[128 = 0]
[ 60 126 140 138 156 172 164 158 154 143 142 152 165 153 118 142 140  25
 161 153 149 109 135 134 126  34  56 129 126 163 117  99 125 255 124  79
 109 127 113 121 157  95 159 127   1 100  91 118 120 163  87 124 125  83
  84 172 216 158 122 127 117 164 136 141 106 117 127 255 151 149 183  86
 141  92 138 132  64 124 240 159 149 102 112 168 127 146 124 128 121 112
  90 125 141 124 252 126 157 129 115  31 135 123 127 107 143 139] => (6)
[126 119 153 107 118 110 123 113 121 115  75 144 128 125 126 161 128   1
 150 169 129 149 137 116 119  54 173 144  85 134 126 171 122 160 119 107
 106 100 157 149 105 179 187  97 175 113 177 108 147  68 146 141 152  88
 113 123 167 122 127 139 118 135 133 111 129 160 165   1 109 125 106  81
 176 100 144 136 156 112 142 120 144 113  85 150 134 125 155 132 253 113
 142 156 153 104 170 137 119 127 129 140 133 106 135  98 116 122] => (6)
[139 124 133 129 119 136 127 129 129  90  86 104 121 126 139 131 131  97
 154 107 132 128 133 131 128 102 106 116 128 141 130 122 118  93 132 134
 128 121 116 134 134 132 122 132 185 136 123 122 126 133 166 116 134 127
 133 111 162 139 129 133 133 122 129 121 110 118 110 119 135 113 135 114
 125 136 131 116 118 121 162 150 119 111 124 133 121 140 149 129 148 130
 140 131 142 123 183 117 129 130 129 106 129 118 125 162 133 123] => (10)
[123 132 131 123 121 131 134 125 117 196 111 131  97 127 116 147 138 144
 112 127 131 136 122 122 129 104 154 119 126 149 133 115 126 144 131 132
 125 125 127 120 130 127 121 124  68 107 107 126 141 156 113 128 142 130
 155 133 152 123 125 121 134 136 127 128 126 111 133 175 138 129 143 137
 109 120 135 129 117 140 120 120 142 120 131 130 125 122 114 129 153 125
 129 123 136 127 144 125 118 127 123 133 114 125 131 102 129 142] => (6)
[166 135 132 132 116 132 126 127 116 105 106 135 100 119 128 142 146 125
 126 144 125 124 129 125 121 121 102 124 130 121 117 129 126 145 137 133
 132 128 119 116  92 129 139 130 131 131 110 128 116 141 123 120 135 162
 110 122 152 125 126 120 143 131 111 134 137 106 103 132 143 122 113 125
 116 124 133 119 113 119  90 131 140 105 133 124 129 126 154 132 110 135
 127 119 148 135 118 133 140 125 151 107 129 124 127 118 118 130] => (6)
[125 139 131 141 115 129 129 136 124 136 132 136  90 136 123 132 130 173
 100 122 127 135 129 126 125 104 144 124 133 154 130  98 129 113 121 136
 128 123 134 131 116 130 134 134 119 121  96 135 139 124 115 124 128 133
 191 120 133 121 124 125 168 134 122 124 126 104 142 146 135 119 125 137
 132 132 137 122 114 136 142 125 130 127 123 124 131 107  73 132 162 123
 114 124 129 144 161 120 138 136 103 169 116 137 133 108 136 144] => (6)
[126 132 134 139 114 127 130 131 128 118 112 138  93 137 125 138 130 119
 115 132 126 139 134 124 124  98 148 128 123 151 128 108 125 134 121 133
 123 114 143 134 115 138 150 129 134 125 112 129 138 112 120 126 128 124
 185 116 145 123 125 131 157 133 125 121 125 115 143 100 130 121 125 126
 139 125 139 120 123 129 143 125 131 126 114 127 130 115  98 133 162 122
 122 128 134 137 161 120 134 134 113 165 117 129 132 101 135 139] => (6)
[128 130 129 119 116 121 120 127 122 129  79 101 102 116 141 130 133 113
 152  98 139 128 122 133 125  99  88 108 126 144 145 114 119  34 139 130
 137 130  89 139 124 141 108 128 198 110 115 124 138 133 182 108 149 131
 166 124 164 131 127 133 145 119 122 117 109 104 107 122 142 110 123 127
 139 145 134 120 108 123 172 156 120  96 123 124 124 114 121 133 211 130
 139 138 145 118 204 116 127 138 115  96 127 120 128 153 132 124] => (10)
[164 134 130 136 110 141 133 126 118  82  77 133 107 119 136 158 147 118
 154 156 120 116 139 126 117 116  89 135 134 132 104 124 121 170 138 136
 132 119 116 107  93 131 148 136 131 141 122 123 115 155 111 118 137 157
  97 107 168 123 127 118 143 140 107 133 131 109 106 110 145 121 110 141
  92 119 133 118 104 112  80 126 148 102 146 126 126 135 179 132  95 139
 122 118 155 141 111 127 139 121 171  94 129 110 126 119 116 133] => (6)
[ 68 129 135 133 152 168 160 154 147 162 148 149 167 152 120 137 139  37
 144 148 148 114 130 134 128  57  71 127 123 149 120 107 124 255 124  81
 107 133 112 120 155 104 149 123   6 100 101 124 119 154  96 128 121  86
 101 167 190 156 122 132 109 157 137 140 117 122 129 255 144 143 171  92
 141  99 134 133  69 125 224 154 148 108 116 161 130 145 127 124 136 116
  95 131 139 117 229 129 155 130 113  48 133 127 127 110 137 133] => (6)
[134 131 135 141 117 134 134 138 132 102 117 129 115 149 132 133 126 137
 116 135 121 132 139 126 125 115 138 131 128 149 122 100 121 155 120 142
 121 119 136 132 124 127 149 138 139 137 119 132 131 121 111 127 117 126
 195 109 140 133 127 138 151 131 128 125 126 123 141 110 125 116 125 123
 127 127 133 117 121 128 155 122 128 139 125 118 128 128 109 130 142 126
 118 134 129 140 142 117 141 134 115 161 119 130 130 123 131 137] => (6)
[141 121 138 128 121 137 125 128 134  77  80 100 117 123 143 145 130 109
 174 113 132 125 140 125 124  90  85 123 132 168 137 114 114  89 136 152
 137 114 108 137 134 131 125 140 170 131 121 115 138 149 159 109 146 131
 116 112 184 132 130 128 142 128 126 117  96 119 111  86 143 116 140 121
 113 134 136 114 119 120 170 150 122 104 132 128 116 134 144 137 159 126
 141 129 140 130 178 109 123 128 131  92 126 108 126 163 131 130] => (10)
[164 136 127 134 107 139 133 126 113  97  74 134 111 117 135 153 148 111
 145 155 123 115 134 129 118 124  97 134 132 123 105 128 122 173 138 129
 130 124 113 105  92 132 145 132 139 138 125 127 113 148 120 118 134 153
 109 107 159 124 126 121 139 135 107 134 139 107 105 121 142 118 103 139
 101 121 131 119 109 113  78 125 148 101 144 127 128 134 178 130 100 140
 121 122 161 137 115 132 143 122 167  97 131 115 127 116 115 128] => (6)
[129 128 127 121 116 128 137 123 119 178 102 124 104 137 120 144 136 133
 112 130 125 137 124 125 131 120 162 117 120 133 126 121 122 173 129 135
 120 126 131 119 133 126 124 125 100 119 124 128 134 145 116 135 130 118
 166 123 147 131 127 130 123 129 131 132 132 115 127 162 129 124 137 127
 110 121 129 125 121 135 118 115 139 132 132 122 125 133 139 124 143 129
 134 128 136 123 131 126 121 127 132 136 112 126 129 114 123 134] => (6)
[124 122 128 110 106 115 122 127 130 102  26  80 112 124 159 133 132  81
 186 102 135 121 126 135 120 109  48 102 124 156 156 103 105   6 149 142
 147 131  57 146 123 142 110 134 255 112 130 120 143 137 194  97 152 123
 189 113 184 139 129 152 154 114 118 116  93 113  92  57 141 102 112 126
 147 153 135 112 100 116 212 163 119  88 124 101 118 117 141 140 237 135
 146 152 147 111 204  99 131 143 126  69 112 114 127 165 125 118] => (10)
[132 126 128 117 115 122 126 129 125 111  70  95 119 124 147 125 133  86
 154 102 134 127 125 135 126 114  90 107 124 134 141 117 114  43 138 129
 133 132  91 139 129 137 113 128 221 123 128 125 130 127 184 111 139 125
 168 115 162 142 128 143 137 116 125 120 111 114 101 114 134 105 117 118
 146 145 131 116 109 119 184 156 117 103 123 118 123 125 143 131 199 133
 143 143 147 113 198 114 132 137 122  93 125 120 127 161 129 116] => (10)
[115 121 139 138 129 114  87 125 121 102 166 156  90 109 112  85 135 112
 149 113 126 155 124 113 119 112 161 118 114 106 125 188 133 209 151 120
 114 130 182 138 155 148 103 126 163 129 115 142 131 111  85 135 137 133
 182 116 145 144 125 133 136 111 126 113 101 135 161 138 112 143  63  74
 129 125 125 121 121 135 147 140 128 156  97 107 121 123 135 141 146 129
 137 151 119 111  90 135 147 152  92 145 121 119 131 146 140 115] => (6)
[ 61 125 132 138 150 165 160 155 151 150 144 151 161 155 115 133 141  21
 144 146 148 115 128 137 130  48  76 119 121 141 116 102 126 255 124  76
 104 134 119 120 155 101 154 121  12 106  93 123 113 149  95 131 115  83
 112 165 189 163 122 131 117 155 135 143 113 112 118 255 141 144 172  85
 155 100 135 130  64 124 228 160 145 109 109 160 130 143 132 123 131 116
  97 125 144 118 252 126 158 134 118  43 128 130 126 106 142 131] => (6)
[113 118 134 131 122 145 127 139 126  97 119 114 106 122 129 129 139 165
  97 140 134 117 125 126 123  88 131 119 124 136 111 145 131   1 132 130
 131 128 105 131 126 115 143 125  89 133 117 124 113 118 145 130 118 156
 134 141 142 108 126 119 124 124 132 125 124 126  92  88 126 135  93 110
 117 123 125 120 146 130 110 133 142 108 127 116 128 155 156 141 139 136
 127 135 134 134 145 123 140 137 123 156 105 127 127 108 150 134] => (10)
[129 132 138 129 118 126 128 127 125 122 107 139 110 136 127 143 127  96
 121 141 127 137 135 122 123  89 149 134 117 147 127 121 125 137 120 128
 119 116 142 138 115 145 154 124 132 121 126 126 139 105 124 129 135 118
 172 119 147 122 126 133 146 134 126 119 127 129 153  90 126 120 118 114
 142 119 138 125 130 127 146 123 136 126 112 131 132 118 108 132 184 120
 124 138 137 130 156 126 132 132 114 155 122 124 133 107 129 136] => (6)
[165 134 142 147 157 165 134 134 120 106 208 151 150 119 109 137 127 154
  96 114 132 133 148 118 134 101 193 154 142 128 100 159 142 208 106 126
 105 107 201 115 152 121 129 130  44 154 115 126 113 145 119 142 123 127
  29 124 134 127 130  92  85 146 147 122 145 139 154 213 134 131 172 104
  75 107 126 128 151 134  86 120 125 145 137 186 130 163 131 116  36 116
 125 103 128 144 142 154 119 102 119 161 172 117 125 155 138 143] => (10)
[157 126 123 118 100 114 126 111 108 176  80 114  79 131 119 143 135 164
 106 123 115 147 124 119 133 143 201 113 119 127 128 125 121 120 132 162
 127 120 141 119 122 134 117 127 142 132 133 129 140 140 126 138 130 139
 192  99 128 121 129 133 131 116 127 126 134 117 125  98 119 118 122 142
  99 132 128 119 142 139  76  99 132 143 136 104 123 130 147 125 145 136
 151 126 138 126  94 122 106 127 145 170 101 125 130 111 119 134] => (6)
[123 125 143 119 114 115 127 121 121 124  93 143 113 130 124 147 130  25
 131 148 128 146 131 122 123  67 171 132  98 133 127 145 125 140 121 114
 110 110 152 144 108 167 168 107 170 118 148 119 143  81 144 136 140 104
 155 120 153 124 126 137 134 130 129 117 131 136 151  35 114 123 110  94
 170 112 142 131 141 119 152 124 137 119  96 142 135 117 131 130 220 120
 135 144 148 115 174 134 129 133 120 152 125 119 134  99 123 126] => (6)
